Below is a small trained network, with its code and all its weights. Each question gives an input and a class and asks what happens when units are switched off, that is, made to give their printed mean instead of their output.

import numpy as np


def w(rows, s, z=0):
    codes = np.array(rows[::2]) - 128.0
    scale = np.full(codes.shape[1], s)
    scale[-1] = z or s
    return codes * scale


def f(y):
    return np.maximum(y, 0)


def log_softmax(a):
    a = a - a.max(-1, keepdims=True)
    return a - np.log(np.exp(a).sum(-1, keepdims=True))


def net(x, mask):
    res = np.array(x, float).reshape(1, 2) / 4 @ E
    y = f(res @ A[0][:, :-1].T + A[0][:, -1])
    res = res + np.where(mask, y, B[0][:, -1]) @ B[0][:, :-1]
    return log_softmax(res[-1] @ U[:, :-1].T + U[:, -1])


A, B = {}, {}
E = w([
[154,142,46,187,95,84,86,116,106],'x0',
[5,69,144,114,123,71,188,25,59],'x1',
],0.012)
A[0] = w([
[142,105,212,63,136,143,182,167,150,197],'n0',
[100,51,137,100,101,122,191,7,84,246],'n1',
[206,218,108,120,106,207,59,191,174,247],'n2',
[55,77,92,131,90,39,128,78,38,116],'n3',
[165,147,47,202,126,139,93,184,141,161],'n4',
[154,128,133,76,161,116,160,220,161,91],'n5',
[82,64,92,152,91,45,140,64,43,95],'n6',
[197,196,71,174,77,100,66,133,155,178],'n7',
[67,57,120,75,124,75,211,1,64,254],'n8',
[187,163,68,219,77,131,97,120,148,165],'n9',
[209,182,89,170,126,82,70,113,155,113],'n10',
],0.0095,0.005)
B[0] = w([
[132,148,134,51,239,112,93,25,192,182],'n0',
[104,209,216,116,137,169,190,229,166,223],'n1',
[183,104,52,73,90,117,96,24,74,254],'n2',
[73,130,119,132,58,92,29,213,220,205],'n3',
[191,75,94,149,114,178,168,115,99,203],'n4',
[90,128,62,101,123,66,96,120,130,163],'n5',
[2,139,133,176,78,3,33,238,215,200],'n6',
[186,41,89,154,121,132,164,126,77,213],'n7',
[104,207,201,119,97,137,146,211,139,250],'n8',
[204,18,92,170,79,170,174,180,40,200],'n9',
[157,76,176,177,127,192,178,181,83,192],'n10',
],0.0089,0.02)
U = w([
[182,222,120,121,86,129,254,138,79,188],'0',
[135,151,76,104,194,59,86,47,185,155],'1',
[175,64,85,136,55,187,179,103,13,131],'2',
[61,189,140,141,15,51,118,190,195,70],'3',
[133,187,174,112,218,225,217,132,155,160],'4',
[137,89,85,240,137,65,133,172,128,4],'5',
],0.0097,0.0038)

Each question gives the input, the list of numbers given to net, and the class t.
The units are the neurons (one row each of A and B). Each row of codes is followed by its name. A weight is (code - 128) times the scale printed after its matrix; where a second scale follows, it is the last column's (A, B and U).
mask holds one flag per neuron, in row order. A switched-off neuron (its flag False) gives its mean, the last column of its row in B, instead of its output. The means were averaged over made-up inputs and are rounded, as every weight is.
A unit's drop is (log p(t) with every unit on - log p(t) with that unit switched off) / (log p(t) with every unit on - log p(t) with every unit switched off).
The circuit of an input: a set's keep is (log p(t) with only the set's units on - log p(t) with every unit switched off) / (log p(t) with every unit on - log p(t) with every unit switched off). Starting from all 11 units, units are removed one at a time, each time the one whose removal leaves the highest keep (on an exact tie, the one counted first), for as long as the keep stays at least 0.8.
circuit, biggest first: the units of the circuit, biggest drop first
top k neurons: the k neurons with the biggest drops, biggest first
drop of u: that unit's drop, to one decimal
input [-8,4], class 4: circuit, biggest first : n0
input [-2,-1], class 1: circuit, biggest first : n1, n9, n8
input [-3,-1], class 1: circuit, biggest first : n1, n8, n9
input [-5,-6], class 1: top 2 neurons : n0, n9
input [-1,0], class 4: top 4 neurons : n6, n3, n2, n9
input [-3,0], class 4: top 2 neurons : n6, n2
input [-4,1], class 4: top 2 neurons : n6, n3
input [-5,-1], class 1: top 2 neurons : n1, n8
input [-6,0], class 4: top 2 neurons : n2, n6
input [-6,2], class 4: drop of n6 : 0.1
input [-5,0], class 4: drop of n6 : 0.3
input [1,-3], class 2: drop of n7 : 0.0
